Below are the code and all the weights of a small trained network. Each question names an input and a target symbol and asks about switching units off, where a switched-off unit gives its printed mean instead of its output.

import numpy as np


def w(rows, s, z=0):
    codes = np.array(rows[::2]) - 128.0
    scale = np.full(codes.shape[1], s)
    scale[-1] = z or s
    return codes * scale


def f(y):
    return y / 2 * (1 + np.tanh(0.7978845608 * (y + 0.044715 * y**3)))


def softmax(a):
    e = np.exp(a - a.max(-1, keepdims=True))
    return e / e.sum(-1, keepdims=True)


def log_softmax(a):
    a = a - a.max(-1, keepdims=True)
    return a - np.log(np.exp(a).sum(-1, keepdims=True))


def net(x, mask):
    ids = ['ΔΘΞΠΣβεηλφ'.index(c) for c in x.split()]
    T = len(ids)
    res = E[ids] + P[:T]
    u = 0
    for l in range(2):
        r = res
        for j in range(2):
            rows = slice(4 * j, 4 * j + 4)
            q, k, v = (r @ M[l][rows].T for M in (Q, K, V))
            z = softmax(np.where(np.tri(T) > 0, q @ k.T / 4**0.5, -1e9)) @ v
            o = O[l][rows]
            res = res + np.where(mask[u + j], z, o[:, -1]) @ o[:, :-1]
        u += 2
        y = f(res @ A[l][:, :-1].T + A[l][:, -1])
        res = res + np.where(mask[u : u + 4], y, B[l][:, -1]) @ B[l][:, :-1]
        u += 4
    return log_softmax(res[-1] @ U[:, :-1].T + U[:, -1])


Q, K, V, O, A, B = {}, {}, {}, {}, {}, {}
E = w([
[173,136,147,215,16,91,172],'Δ',
[150,59,128,81,149,157,81],'Θ',
[212,173,204,131,211,123,213],'Ξ',
[181,70,80,118,190,95,125],'Π',
[3,141,187,46,164,109,154],'Σ',
[138,27,148,165,164,157,73],'β',
[163,153,72,177,206,96,108],'ε',
[155,127,121,174,150,158,39],'η',
[174,154,95,110,150,146,60],'λ',
[2,50,51,164,112,106,86],'φ',
],0.013)
P = w([
[220,166,2,102,123,242,136],'0',
[135,92,149,157,180,81,81],'1',
[136,85,162,153,165,78,91],'2',
[131,94,164,149,165,86,83],'3',
[131,99,161,139,165,85,86],'4',
[120,101,153,152,170,79,87],'5',
[129,97,157,161,167,83,82],'6',
[138,100,146,143,188,62,87],'7',
[150,104,144,146,164,56,74],'8',
[132,105,144,142,158,74,97],'9',
[144,106,129,125,163,79,93],'10',
[129,93,149,140,176,76,86],'11',
[135,111,137,152,183,55,91],'12',
],0.0056)
Q[0] = w([
[77,89,89,136,7,109,137],'0.h1',
[36,136,86,105,141,145,124],'0.h1',
[72,175,208,124,73,120,224],'0.h1',
[188,88,98,143,136,123,61],'0.h1',
[113,166,183,108,103,122,182],'0.h2',
[163,71,99,153,196,117,33],'0.h2',
[139,98,105,113,159,123,99],'0.h2',
[137,132,124,130,191,102,97],'0.h2',
],0.012)
K[0] = w([
[80,96,114,168,82,62,92],'0.h1',
[74,77,121,90,149,111,94],'0.h1',
[110,146,215,129,138,9,105],'0.h1',
[170,125,55,165,104,220,157],'0.h1',
[114,116,170,137,138,80,124],'0.h2',
[157,152,71,92,123,199,163],'0.h2',
[121,138,88,110,155,170,146],'0.h2',
[138,139,132,111,141,191,158],'0.h2',
],0.014)
V[0] = w([
[113,83,155,240,152,113,151],'0.h1',
[166,254,94,179,145,88,152],'0.h1',
[115,161,114,181,85,171,19],'0.h1',
[112,231,160,97,132,168,135],'0.h1',
[165,107,124,104,98,104,191],'0.h2',
[113,108,198,113,80,155,109],'0.h2',
[100,129,136,156,110,89,81],'0.h2',
[144,146,57,91,103,146,65],'0.h2',
],0.0083)
O[0] = w([
[121,167,193,203,168,82,93,187],'0.h1',
[47,253,101,141,167,166,161,195],'0.h1',
[161,96,133,203,183,215,193,169],'0.h1',
[96,165,191,2,143,191,209,8],'0.h1',
[140,164,113,97,96,88,110,127],'0.h2',
[203,91,162,95,150,112,163,5],'0.h2',
[148,152,128,154,131,123,170,93],'0.h2',
[117,100,61,123,109,168,136,243],'0.h2',
],0.0086,0.0027)
A[0] = w([
[2,134,52,128,121,107,72,161],'0.n1',
[90,95,66,112,131,196,145,2],'0.n2',
[130,179,65,111,44,107,126,109],'0.n3',
[137,49,111,139,138,159,87,188],'0.n4',
],0.0083,0.0022)
B[0] = w([
[28,4,80,63,109,26,105,245],'0.n1',
[85,205,2,66,32,148,136,166],'0.n2',
[110,69,193,206,68,48,100,137],'0.n3',
[207,229,69,145,144,94,81,253],'0.n4',
],0.0068,0.0066)
Q[1] = w([
[164,71,26,153,145,111,18],'1.h1',
[117,149,124,82,254,109,58],'1.h1',
[149,108,159,159,72,86,169],'1.h1',
[120,118,179,135,99,90,135],'1.h1',
[150,66,237,57,119,142,197],'1.h2',
[82,195,164,134,125,108,187],'1.h2',
[211,150,132,108,107,140,170],'1.h2',
[166,167,197,118,128,98,141],'1.h2',
],0.0086)
K[1] = w([
[139,157,23,99,29,182,141],'1.h1',
[144,178,107,10,183,192,135],'1.h1',
[136,90,188,172,98,128,139],'1.h1',
[124,139,254,181,138,129,190],'1.h1',
[95,49,185,98,247,97,90],'1.h2',
[86,134,204,134,139,109,182],'1.h2',
[127,116,116,163,188,70,68],'1.h2',
[133,131,215,150,201,94,112],'1.h2',
],0.0083)
V[1] = w([
[255,121,125,143,164,167,56],'1.h1',
[186,101,157,128,174,86,111],'1.h1',
[173,142,137,48,110,167,153],'1.h1',
[86,81,168,126,220,153,118],'1.h1',
[63,162,119,130,91,158,109],'1.h2',
[128,116,89,107,228,63,129],'1.h2',
[122,141,130,87,107,140,123],'1.h2',
[127,98,147,66,104,112,158],'1.h2',
],0.008)
O[1] = w([
[234,3,125,57,119,193,114,114],'1.h1',
[164,53,108,124,175,92,32,61],'1.h1',
[181,199,147,10,138,72,127,46],'1.h1',
[33,117,172,97,194,164,56,2],'1.h1',
[118,99,96,134,119,139,193,185],'1.h2',
[104,214,173,246,64,147,82,170],'1.h2',
[135,141,108,93,82,101,161,118],'1.h2',
[113,113,97,115,59,35,97,56],'1.h2',
],0.0054,0.0067)
A[1] = w([
[191,2,101,133,137,92,125,1],'1.n1',
[233,176,114,217,111,177,140,107],'1.n2',
[220,122,155,112,214,194,195,12],'1.n3',
[121,40,165,116,202,186,30,112],'1.n4',
],0.006,0.0048)
B[1] = w([
[70,212,169,151,54,144,83,204],'1.n1',
[90,68,247,87,109,116,171,255],'1.n2',
[49,157,164,115,102,255,42,165],'1.n3',
[83,122,113,194,216,29,120,185],'1.n4',
],0.008,0.0088)
U = w([
[154,85,187,163,118,105,187,189],'Δ',
[115,141,169,143,138,151,63,29],'Θ',
[183,254,159,143,168,114,102,173],'Ξ',
[153,77,94,113,235,123,117,222],'Π',
[67,78,176,51,125,83,128,130],'Σ',
[164,130,98,106,136,118,170,154],'β',
[66,171,138,157,123,153,123,1],'ε',
[197,126,151,89,95,116,91,146],'η',
[97,110,149,104,146,192,127,124],'λ',
[155,98,79,154,101,85,83,113],'φ',
],0.0074,0.0067)

Each question gives the input, a string of symbols that net reads in full, and the target symbol t.
The units are the heads (4 rows each of Q, K, V and O) and the neurons (one row each of A and B). Each row of codes is followed by its name. A weight is (code - 128) times the scale printed after its matrix; where a second scale follows, it is the last column's (O, A, B and U).
mask holds one flag per unit, layer by layer, with each layer's heads first. A switched-off unit (its flag False) gives its mean, the last column of its rows in O or B, instead of its output. The means were averaged over made-up inputs and are rounded, as every weight is.
A unit's drop is (log p(t) with every unit on - log p(t) with that unit switched off) / (log p(t) with every unit on - log p(t) with every unit switched off).
The circuit of an input: a set's keep is (log p(t) with only the set's units on - log p(t) with every unit switched off) / (log p(t) with every unit on - log p(t) with every unit switched off). Starting from all 12 units, units are removed one at a time, each time the one whose removal leaves the highest keep (on an exact tie, the one counted first), for as long as the keep stays at least 0.8.
circuit, biggest first: the units of the circuit, biggest drop first
unit that matters most: the unit with the biggest drop
k most important neurons: the k neurons with the biggest drops, biggest first
top k neurons in layer l: the k neurons of layer l with the biggest drops, biggest first
heads that matter: for each layer, one digit per head in row order, 1 if its drop is at least 0.15 and else 0, layers parted by /
drop when u is switched off: that unit's drop, to one decimal
input ε ε Π Π Δ ε, target ε: circuit, biggest first => [0.h1, 1.h1, 0.h2, 0.n1]
input Π Σ β ε ε Σ Σ η Π Δ ε, target φ: 2 most important neurons => [0.n1, 1.n2]
input Ξ Σ ε Θ Δ Π β Ξ η Π Π λ, target Σ: circuit, biggest first => [0.h1, 0.n1]
input φ Δ Π λ η Π, target Δ: heads that matter => 10 / 10
input Ξ φ φ Ξ Δ η λ Θ β Π ε, target Σ: circuit, biggest first => [0.h1, 0.n1]
input Π φ Π Δ Σ η, target φ: circuit, biggest first => [0.n1, 0.h1, 0.h2, 1.n2]
input ε η λ, target ε: heads that matter => 11 / 10
input η Π Π Ξ ε, target λ: unit that matters most => 0.h1
input Π Θ η Σ ε φ Θ Σ Δ β β, target φ: heads that matter => 11 / 00
input φ Θ Ξ, target Ξ: heads that matter => 10 / 00
input η β λ Σ Δ β β, target λ: 2 most important neurons => [1.n3, 0.n1]
input Π Δ Δ Σ ε Θ β Π, target φ: 2 most important neurons => [0.n1, 1.n2]
input φ Π β Δ Σ Π Δ β, target Δ: heads that matter => 10 / 10
input Σ Θ Π Θ, target Ξ: unit that matters most => 1.h1
input Ξ Δ Π ε λ λ η Θ Ξ η, target Σ: heads that matter => 10 / 00
input Ξ Δ φ η β Ξ β β, target Σ: circuit, biggest first => [0.h1, 0.n1]
input λ Δ Σ Δ Ξ β Θ φ η Π Π Σ Π, target β: heads that matter => 11 / 10
input β Π η λ ε η, target Θ: 4 most important neurons => [1.n1, 1.n3, 0.n1, 0.n4]
input φ β Θ, target Δ: top 2 neurons in layer 0 => [0.n1, 0.n2]
input η η β ε η, target λ: unit that matters most => 0.h1
input η λ Δ Σ Π ε Σ Π Δ β Ξ Π Θ, target λ: heads that matter => 10 / 11
input Δ Θ Σ φ β λ, target Π: heads that matter => 00 / 11
input β Θ η Δ η ε Δ ε, target Θ: 2 most important neurons => [1.n1, 1.n3]
input η Ξ η Π Δ Ξ β Π Π η, target λ: 3 most important neurons => [1.n3, 0.n1, 0.n2]
input φ Δ η ε φ Π Σ Σ η, target Δ: 2 most important neurons => [1.n2, 0.n2]
input Δ η φ Θ Δ Π Δ Ξ Ξ λ λ, target Π: drop when 1.h1 is switched off => 0.2
input Δ Δ Θ η Θ ε β ε φ ε η Θ Θ, target Π: unit that matters most => 1.h1
input Δ λ η, target Π: drop when 1.h2 is switched off => 0.2
input ε φ η β β Θ Ξ, target Ξ: drop when 1.h2 is switched off => 0.1
